Each row has a hidden value; after the row comes its grade, the name of the range that the value falls in. Each part has its own.
(in the rows, 128 means zero)
[130 148 141 123 131 154 130 116 176 125 121 126 132 127 131 129 120 132
 124 127 133 133 121 112 126 127 142 127 136 208 118  91 124 115 137 120
 129 181 129 125 127 131 129 128 120 202  36 123 139 201 135 159 159] : X
[129 124  99 121 138 124 126 123 139 132 104 113 124 128 117 121 129 125
 150 129 139 131 128 210 126 129 164 119 122 150 107 195 130 167 143 117
 117 107 116 134 130 122 124 120 136 109 173 118 126  81 117 119  17] : L
[127 126 123 116 134 112 110 117 143 131 101 115 133 129 117 120 130 140
 131 130 136 133 127 208 124 123 154 116 124 141 112 190 128 170 139 117
 121 100 120 134 129 123 128 119 126 145 163 121 129 119 132 122  23] : L
[129 121  95 121 140 133 143 118 118 129  87 119 129 127 128 119 135 127
 146 128 135 133 129 199 123 131 164 123 121 152 102 212 127 163 152 117
 122 114 114 130 129 125 123 121 147  93 192 113 131  67 118 120   8] : L
[127 112 117 135 123 139 161 130 160 129 134 144 126 129 131 128 131 123
 119 127 131 130 123 179 126 134 186 136 126 168 134  36 132 123 123 130
 127 205 129 131 132 141 125 131 134 173 132 134 129 125 116 126 126] : X
[131 146 155 115 131 133 124 116 181 123 123 121 133 127 127 128 124 134
 121 127 133 133 121 121 125 126 170 123 135 201 115 101 123 126 130 131
 131 165 132 128 134 131 127 127 113 233  43 118 135 213 145 151 176] : X
[126 106 121 121 119 130 145 119 128 127 108 121 139 131 121 128 122 151
 130 130 131 136 121  99 127 118 141 110 136 151 119 170 113 148 132 109
 121 129 130 138 135 126 131 124 112  79 182 124 132  75 148 119   1] : L
[122 101 140 122 121 117 150 116 176 127 125 132 140 130 141 132 119 146
 113 128 136 145 122 255 126 119 165 126 134 140 108  80 115 127 140 140
 123 214 132 127 138 119 132 128 110 210 120 119 136 153 150 136 210] : X
[125 112 107 123 119 155 161 127 147 131 117 132 121 130 112 126 137 127
 132 128 139 133 124 132 126 128 184 135 122 180 115 117 130 123 134 122
 115 188 119 133 130 127 126 124 141 141 165 124 123 102 115 124  32] : L
[130 134 153 123 131 163 144 110 154 122 125 123 139 126 146 131 122 137
 130 126 133 132 125 143 125 130 122 123 138 199  93 113 117 119 136 118
 137 193 124 122 129 134 129 131 112 182  38 116 146 166 144 160 174] : X
[126 107 102 127 124 148 155 124 130 125 108 127 126 131 113 124 135 136
 143 128 136 137 126 100 126 120 167 128 127 163 109 151 126 139 143 111
 114 154 119 133 132 130 127 123 127 105 195 122 130  70 126 124   1] : L
[126 105 148 128 122 132 167 119 149 124 136 137 141 129 143 134 121 150
 124 127 130 136 123 113 126 127 162 124 137 152 124 105 119 118 123 127
 135 197 133 131 137 130 129 135 114 135 132 121 136 107 146 121 111] : L
[130 151 118 119 130 154 114 117 193 124 115 119 126 128 112 125 126 121
 121 127 131 134 125 142 129 125 171 132 129 212 115  47 126 121 130 121
 115 179 127 128 125 130 129 122 130 238  42 131 130 222 127 157 154] : X
[124 111 115 120 127 135 143 117 132 128 100 120 129 129 112 122 131 143
 139 130 140 138 126 150 126 120 162 124 129 152 105 195 118 159 142 112
 115 119 118 137 133 125 128 121 124  83 184 119 133  79 135 119   1] : L
[127 110 133 132 130 133 159 120 159 126 124 132 132 128 142 127 131 132
 124 128 141 137 125 251 126 131 195 134 132 160 112  90 123 122 138 140
 124 223 126 125 135 124 127 126 124 196 129 120 133 126 133 133 188] : X
[127 101 170 122 126 104 141 118 171 127 133 134 138 131 151 135 117 144
 116 128 129 133 126 255 126 124 162 118 136 144 126  80 116 132 120 141
 130 196 138 124 138 124 131 126 109 183 108 127 136 142 137 134 248] : X
[128 141  99 121 138 120  99 126 193 134 106 112 121 130 101 115 134 118
 127 130 138 135 128 236 130 124 192 129 114 163 100 143 138 161 137 121
 110 119 111 134 125 127 127 115 144 200 150 131 123 191 108 131  68] : X
[126 111  94 128 121 153 151 134 137 129 113 134 116 130 108 129 134 167
 126 129 125 125 126  71 125 127 171 128 121 170 135 107 134 128 119 116
 118 165 125 139 126 130 127 128 141 109 147 138 114  99 115 121   1] : L
[128 143 128 117 137 117  98 117 189 130 123 114 130 127 118 118 128 128
 118 129 137 134 127 197 124 121 187 123 117 159 108 152 123 151 141 126
 119 121 119 131 127 126 128 116 129 223 105 121 133 199 132 136 121] : X
[131 151 123 124 135 134 104 120 204 128 129 122 131 130 129 124 124 126
 121 127 133 130 125 142 124 131 178 134 133 192 118 111 126 131 132 129
 132 157 129 126 127 129 128 122 124 166  75 121 132 212 132 145 164] : X
[128 138 101 120 145 126 121 113 169 129  97 111 128 125 102 111 138 120
 142 129 148 135 131 255 123 131 195 133 116 154  84 208 128 178 165 127
 112 120 103 130 127 128 122 108 140 180 172 111 133 133 110 127  73] : X
[126 147 119 115 136 124  98 119 201 130 110 113 128 128 117 119 127 128
 117 130 145 135 125 178 125 123 169 129 127 192 103 126 128 143 142 126
 115 141 119 131 129 124 129 116 126 248  93 120 132 221 125 136 136] : X
